Below is a small trained network, with its code and all its weights. Each question gives an input and a target symbol and asks what happens when units are switched off, that is, made to give their printed mean instead of their output.

import numpy as np


def w(rows, s, z=0):
    codes = np.array(rows[::2]) - 128.0
    scale = np.full(codes.shape[1], s)
    scale[-1] = z or s
    return codes * scale


def norm(h):
    return h / np.sqrt((h * h).mean(-1, keepdims=True) + 1e-5)


def f(y):
    return np.maximum(y, 0)


def softmax(a):
    e = np.exp(a - a.max(-1, keepdims=True))
    return e / e.sum(-1, keepdims=True)


def log_softmax(a):
    a = a - a.max(-1, keepdims=True)
    return a - np.log(np.exp(a).sum(-1, keepdims=True))


def net(x, mask):
    ids = ['βδεζηθλμξπστφ'.index(c) for c in x.split()]
    T = len(ids)
    res = E[ids] + P[:T]
    u = 0
    for l in range(2):
        q, k, v = (norm(res) @ M[l].T for M in (Q, K, V))
        z = softmax(np.where(np.tri(T) > 0, q @ k.T / 3**0.5, -1e9)) @ v
        res = res + np.where(mask[u], z, O[l][:, -1]) @ O[l][:, :-1]
        u += 1
        y = f(norm(res) @ A[l][:, :-1].T + A[l][:, -1])
        res = res + np.where(mask[u : u + 16], y, B[l][:, -1]) @ B[l][:, :-1]
        u += 16
    return log_softmax(norm(res)[-1] @ U[:, :-1].T + U[:, -1])


Q, K, V, O, A, B = {}, {}, {}, {}, {}, {}
E = w([
[146,252,137,118,191,238],'β',
[124,161,117,59,224,227],'δ',
[133,206,158,179,25,220],'ε',
[119,151,17,122,187,139],'ζ',
[198,36,64,110,206,104],'η',
[156,10,84,94,147,164],'θ',
[51,116,189,143,59,221],'λ',
[60,69,194,138,27,97],'μ',
[185,34,91,135,156,88],'ξ',
[173,81,202,123,143,62],'π',
[109,140,60,172,148,201],'σ',
[208,173,181,94,116,136],'τ',
[131,89,57,6,77,206],'φ',
],0.015)
P = w([
[67,205,102,189,148,15],'0',
[255,116,122,142,118,118],'1',
[236,96,118,139,105,115],'2',
[228,106,142,142,108,114],'3',
[37,113,171,183,206,97],'4',
[80,89,165,155,174,135],'5',
[37,90,161,185,157,131],'6',
[124,104,97,229,116,151],'7',
[97,80,139,208,125,147],'8',
[96,93,112,225,112,150],'9',
],0.008)
Q[0] = w([
[96,134,199,151,76,66],'L0H0',
[122,114,164,254,183,254],'L0H0',
[204,218,202,197,68,123],'L0H0',
],0.0048)
K[0] = w([
[121,118,189,134,136,119],'L0H0',
[93,130,148,91,140,254],'L0H0',
[119,139,102,128,108,150],'L0H0',
],0.013)
V[0] = w([
[84,150,75,56,21,105],'L0H0',
[197,107,77,128,145,2],'L0H0',
[173,24,131,61,168,135],'L0H0',
],0.0057)
O[0] = w([
[86,74,109,153,129,254,2],'L0H0',
[95,88,71,99,91,152,149],'L0H0',
[118,145,154,168,161,152,200],'L0H0',
],0.01,0.0033)
A[0] = w([
[63,86,135,126,93,150,189],'L0N0',
[148,158,150,149,189,198,47],'L0N1',
[100,59,154,183,95,204,144],'L0N2',
[130,159,1,166,155,132,45],'L0N3',
[166,145,135,201,226,117,94],'L0N4',
[81,62,156,89,183,134,107],'L0N5',
[127,222,188,92,89,215,182],'L0N6',
[123,119,112,166,147,132,98],'L0N7',
[114,101,80,178,104,111,105],'L0N8',
[125,113,96,83,189,93,113],'L0N9',
[44,88,207,105,157,212,5],'L0N10',
[174,131,136,55,139,153,77],'L0N11',
[146,218,119,109,224,121,159],'L0N12',
[138,163,214,121,104,232,98],'L0N13',
[201,211,102,138,120,130,153],'L0N14',
[173,85,90,68,146,158,163],'L0N15',
],0.0093,0.003)
B[0] = w([
[203,153,83,43,158,206,167],'L0N0',
[104,141,128,138,22,184,185],'L0N1',
[131,161,132,106,173,159,191],'L0N2',
[138,38,183,153,128,202,176],'L0N3',
[143,135,188,206,79,190,254],'L0N4',
[70,242,76,242,102,79,187],'L0N5',
[135,48,49,72,184,84,234],'L0N6',
[110,133,171,253,54,123,146],'L0N7',
[76,152,207,85,60,164,162],'L0N8',
[58,206,198,27,136,130,209],'L0N9',
[127,103,145,217,97,228,167],'L0N10',
[125,85,130,191,62,53,162],'L0N11',
[111,65,89,139,48,134,219],'L0N12',
[147,76,146,146,226,146,216],'L0N13',
[54,69,121,87,155,120,192],'L0N14',
[122,173,162,176,153,193,212],'L0N15',
],0.005,0.0056)
Q[1] = w([
[216,91,126,207,2,166],'L1H0',
[32,102,185,137,94,144],'L1H0',
[163,164,93,127,124,83],'L1H0',
],0.0098)
K[1] = w([
[5,212,181,249,121,94],'L1H0',
[219,88,255,211,73,161],'L1H0',
[98,110,53,47,170,126],'L1H0',
],0.0075)
V[1] = w([
[132,98,182,118,50,79],'L1H0',
[126,45,55,173,141,102],'L1H0',
[130,152,99,126,8,141],'L1H0',
],0.011)
O[1] = w([
[52,37,172,104,131,127,228],'L1H0',
[112,70,46,214,96,113,211],'L1H0',
[111,231,191,82,5,176,2],'L1H0',
],0.013,0.0036)
A[1] = w([
[94,193,117,134,114,176,168],'L1N0',
[121,142,78,44,187,130,79],'L1N1',
[80,148,134,114,159,104,158],'L1N2',
[156,79,160,133,78,75,253],'L1N3',
[166,215,105,146,113,126,81],'L1N4',
[77,130,151,183,202,97,180],'L1N5',
[146,229,137,108,78,102,48],'L1N6',
[112,78,110,122,208,134,186],'L1N7',
[125,126,145,114,123,105,106],'L1N8',
[140,108,92,159,117,144,152],'L1N9',
[89,164,71,143,137,148,128],'L1N10',
[123,147,132,176,139,167,199],'L1N11',
[12,153,111,132,136,118,169],'L1N12',
[159,98,90,186,144,116,225],'L1N13',
[101,104,92,69,181,123,197],'L1N14',
[120,157,163,10,138,119,228],'L1N15',
],0.012,0.0025)
B[1] = w([
[169,116,175,163,133,92,145],'L1N0',
[255,126,198,135,129,126,136],'L1N1',
[178,121,114,143,156,177,145],'L1N2',
[66,164,102,156,163,234,204],'L1N3',
[27,116,100,61,122,63,144],'L1N4',
[159,124,181,109,100,119,242],'L1N5',
[150,67,150,153,135,52,141],'L1N6',
[152,104,162,136,61,67,254],'L1N7',
[188,118,124,111,87,131,139],'L1N8',
[94,196,87,150,121,144,175],'L1N9',
[169,77,113,116,139,77,145],'L1N10',
[130,169,206,152,152,106,169],'L1N11',
[173,111,140,100,139,193,162],'L1N12',
[47,176,175,94,134,127,234],'L1N13',
[185,29,145,121,123,101,178],'L1N14',
[109,170,65,56,180,127,149],'L1N15',
],0.0079,0.011)
U = w([
[160,166,125,107,89,72,166],'β',
[181,176,171,73,169,103,209],'δ',
[183,147,138,163,4,71,96],'ε',
[107,158,88,151,73,120,159],'ζ',
[119,94,49,187,135,77,136],'η',
[118,178,97,139,153,116,197],'θ',
[217,135,130,165,204,131,41],'λ',
[123,165,187,72,65,179,78],'μ',
[77,125,80,145,99,142,98],'ξ',
[95,45,160,64,136,126,92],'π',
[138,163,150,182,30,199,30],'σ',
[104,135,117,109,97,153,140],'τ',
[139,161,110,159,179,218,251],'φ',
],0.012,0.0027)

Each question gives the input, a string of symbols that net reads in full, and the target symbol t.
The units are the heads (3 rows each of Q, K, V and O) and the neurons (one row each of A and B). Each row of codes is followed by its name. A weight is (code - 128) times the scale printed after its matrix; where a second scale follows, it is the last column's (O, A, B and U).
mask holds one flag per unit, layer by layer, with each layer's heads first. A switched-off unit (its flag False) gives its mean, the last column of its rows in O or B, instead of its output. The means were averaged over made-up inputs and are rounded, as every weight is.
A unit's drop is (log p(t) with every unit on - log p(t) with that unit switched off) / (log p(t) with every unit on - log p(t) with every unit switched off).
The circuit of an input: a set's keep is (log p(t) with only the set's units on - log p(t) with every unit switched off) / (log p(t) with every unit on - log p(t) with every unit switched off). Starting from the 12 units with the biggest drops (on a tie, the unit counted first), units are removed one at a time, each time the one whose removal leaves the highest keep (on an exact tie, the one counted first), for as long as the keep stays at least 0.8.
circuit, biggest first: the units of the circuit, biggest drop first
k most important neurons: the k neurons with the biggest drops, biggest first
top k neurons in layer l: the k neurons of layer l with the biggest drops, biggest first
drop when u is switched off: that unit's drop, to one decimal
input λ η δ η ε π π μ, target π: 2 most important neurons	(L0N6; L0N4)
input δ ζ π β, target δ: most important neuron	(L0N9)
input λ δ λ φ, target λ: 2 most important neurons	(L0N13; L0N6)
input π η ζ δ μ, target μ: 3 most important neurons	(L0N10; L0N9; L0N14)
input φ μ φ ε, target φ: top 2 neurons in layer 1	(L1N7; L1N5)
input μ η δ, target μ: 2 most important neurons	(L0N1; L0N12)
input π π π η η π ε μ, target π: top 3 neurons in layer 0	(L0N6; L0N5; L0N0)
input ε π η ξ, target ε: 3 most important neurons	(L0N6; L1N6; L0N13)
input μ λ θ ε, target μ: 2 most important neurons	(L0N6; L0N9)
input τ π λ η π π δ δ, target π: circuit, biggest first	(L1H0; L0N12)
input ζ η ζ π η η π δ, target π: 2 most important neurons	(L0N6; L0N14)
input δ β ξ, target δ: top 2 neurons in layer 0	(L0N9; L0N12)
input θ ε π θ η η σ, target σ: 2 most important neurons	(L0N8; L0N1)
input θ η η η δ, target η: circuit, biggest first	(L1H0)
input β ε ε λ π η ξ τ, target π: top 3 neurons in layer 0	(L0N5; L0N14; L0N6)
input δ π η, target δ: circuit, biggest first	(L1H0; L0N9; L0N13)
input φ ε μ π, target φ: top 2 neurons in layer 1	(L1N3; L1N7)
input ε σ φ λ, target φ: top 2 neurons in layer 0	(L0N6; L0N13)
input ε ε π, target ε: 3 most important neurons	(L0N6; L0N9; L0N13)
input δ τ λ φ, target δ: most important neuron	(L0N9)
input δ φ π ε, target δ: 2 most important neurons	(L0N4; L0N9)
input ζ η η η π φ ε φ λ λ, target φ: 2 most important neurons	(L0N10; L0N2)
input μ π η, target μ: drop when L1H0 is switched off	0.8
input π φ π, target π: drop when L1H0 is switched off	0.4
input η η η λ, target λ: drop when L0N1 is switched off	0.0
input ε σ ε π, target ε: drop when L0N12 is switched off	0.2
input η ζ φ, target η: circuit, biggest first	(L1H0)
input π δ π π, target π: top 2 neurons in layer 0	(L0N13; L0N6)
input δ β π, target δ: top 2 neurons in layer 0	(L0N9; L0N12)
